Below are the code and all the weights of a small trained network. Each question names an input and a class and asks about switching units off, where a switched-off unit gives its printed mean instead of its output.

import numpy as np


def w(rows, s, z=0):
    codes = np.array(rows[::2]) - 128.0
    scale = np.full(codes.shape[1], s)
    scale[-1] = z or s
    return codes * scale


def f(y):
    return np.maximum(y, 0)


def log_softmax(a):
    a = a - a.max(-1, keepdims=True)
    return a - np.log(np.exp(a).sum(-1, keepdims=True))


def net(x, mask):
    res = np.array(x, float).reshape(1, 2) / 4 @ E
    y = f(res @ A[0][:, :-1].T + A[0][:, -1])
    res = res + np.where(mask, y, B[0][:, -1]) @ B[0][:, :-1]
    return log_softmax(res[-1] @ U[:, :-1].T + U[:, -1])


A, B = {}, {}
E = w([
[135,142,60,164,126,4,100,126,86,181,192],'x0',
[70,105,72,193,240,126,170,92,178,79,215],'x1',
],0.018)
A[0] = w([
[163,164,163,106,59,119,54,195,53,144,137,146],'N0',
[170,119,145,110,104,102,102,211,82,153,84,197],'N1',
[175,158,99,154,151,62,67,209,69,170,89,143],'N2',
[149,127,201,74,141,177,108,135,120,102,108,106],'N3',
[128,96,111,179,196,158,152,100,146,91,178,161],'N4',
[154,150,129,86,45,111,44,245,99,193,86,166],'N5',
[138,128,166,93,80,176,112,195,147,76,97,95],'N6',
[123,108,76,113,153,63,93,107,84,193,118,253],'N7',
[97,199,146,147,123,101,96,154,78,165,151,127],'N8',
[63,113,124,184,172,106,189,72,185,82,142,146],'N9',
],0.011,0.0041)
B[0] = w([
[72,200,195,122,88,139,167,115,50,147,174,223],'N0',
[132,189,208,104,26,91,157,125,103,121,133,208],'N1',
[106,190,166,181,134,108,62,115,157,96,118,192],'N2',
[58,98,120,71,136,212,127,117,120,179,60,199],'N3',
[104,73,25,158,118,43,210,179,168,45,19,211],'N4',
[106,207,188,109,54,143,140,111,54,173,77,253],'N5',
[55,2,127,120,65,193,100,125,110,174,20,208],'N6',
[138,197,139,165,187,118,94,169,204,124,217,191],'N7',
[157,193,160,119,204,156,61,159,126,111,163,164],'N8',
[103,55,68,219,127,114,146,148,133,86,44,218],'N9',
],0.0094,0.027)
U = w([
[178,163,127,84,70,96,198,127,192,70,148,253],'0',
[81,42,173,2,98,177,114,79,96,180,69,122],'1',
[74,79,25,165,141,127,229,168,158,82,111,131],'2',
[149,123,66,151,184,94,59,118,208,76,174,104],'3',
[126,160,138,130,166,139,65,157,152,141,214,128],'4',
[110,175,204,103,91,109,127,111,79,102,146,123],'5',
[167,75,80,77,157,120,105,85,89,150,196,73],'6',
],0.01,0.0052)

Each question gives the input, the list of numbers given to net, and the class t.
The units are the neurons (one row each of A and B). Each row of codes is followed by its name. A weight is (code - 128) times the scale printed after its matrix; where a second scale follows, it is the last column's (A, B and U).
mask holds one flag per neuron, in row order. A switched-off neuron (its flag False) gives its mean, the last column of its row in B, instead of its output. The means were averaged over made-up inputs and are rounded, as every weight is.
A unit's drop is (log p(t) with every unit on - log p(t) with that unit switched off) / (log p(t) with every unit on - log p(t) with every unit switched off).
The circuit of an input: a set's keep is (log p(t) with only the set's units on - log p(t) with every unit switched off) / (log p(t) with every unit on - log p(t) with every unit switched off). Starting from all 10 units, units are removed one at a time, each time the one whose removal leaves the highest keep (on an exact tie, the one counted first), for as long as the keep stays at least 0.8.
circuit, biggest first: the units of the circuit, biggest drop first
most important unit: the unit with the biggest drop
k most important neurons: the k neurons with the biggest drops, biggest first
drop of u: that unit's drop, to one decimal
input [0,-1], class 5: circuit, biggest first => (N6)
input [6,4], class 3: 2 most important neurons => (N7, N6)
input [3,1], class 3: 2 most important neurons => (N5, N0)
input [6,1], class 3: 2 most important neurons => (N5, N0)
input [8,1], class 4: 2 most important neurons => (N4, N9)
input [0,-6], class 5: 2 most important neurons => (N0, N1)
input [1,0], class 4: 2 most important neurons => (N4, N5)
input [7,1], class 4: 2 most important neurons => (N4, N9)
input [5,1], class 3: 2 most important neurons => (N5, N0)
input [2,2], class 2: drop of N2 => 0.1
input [2,0], class 4: drop of N5 => 0.2
input [0,-2], class 5: 2 most important neurons => (N6, N3)
input [8,-1], class 4: drop of N7 => 0.5
input [6,-1], class 4: most important unit => N7
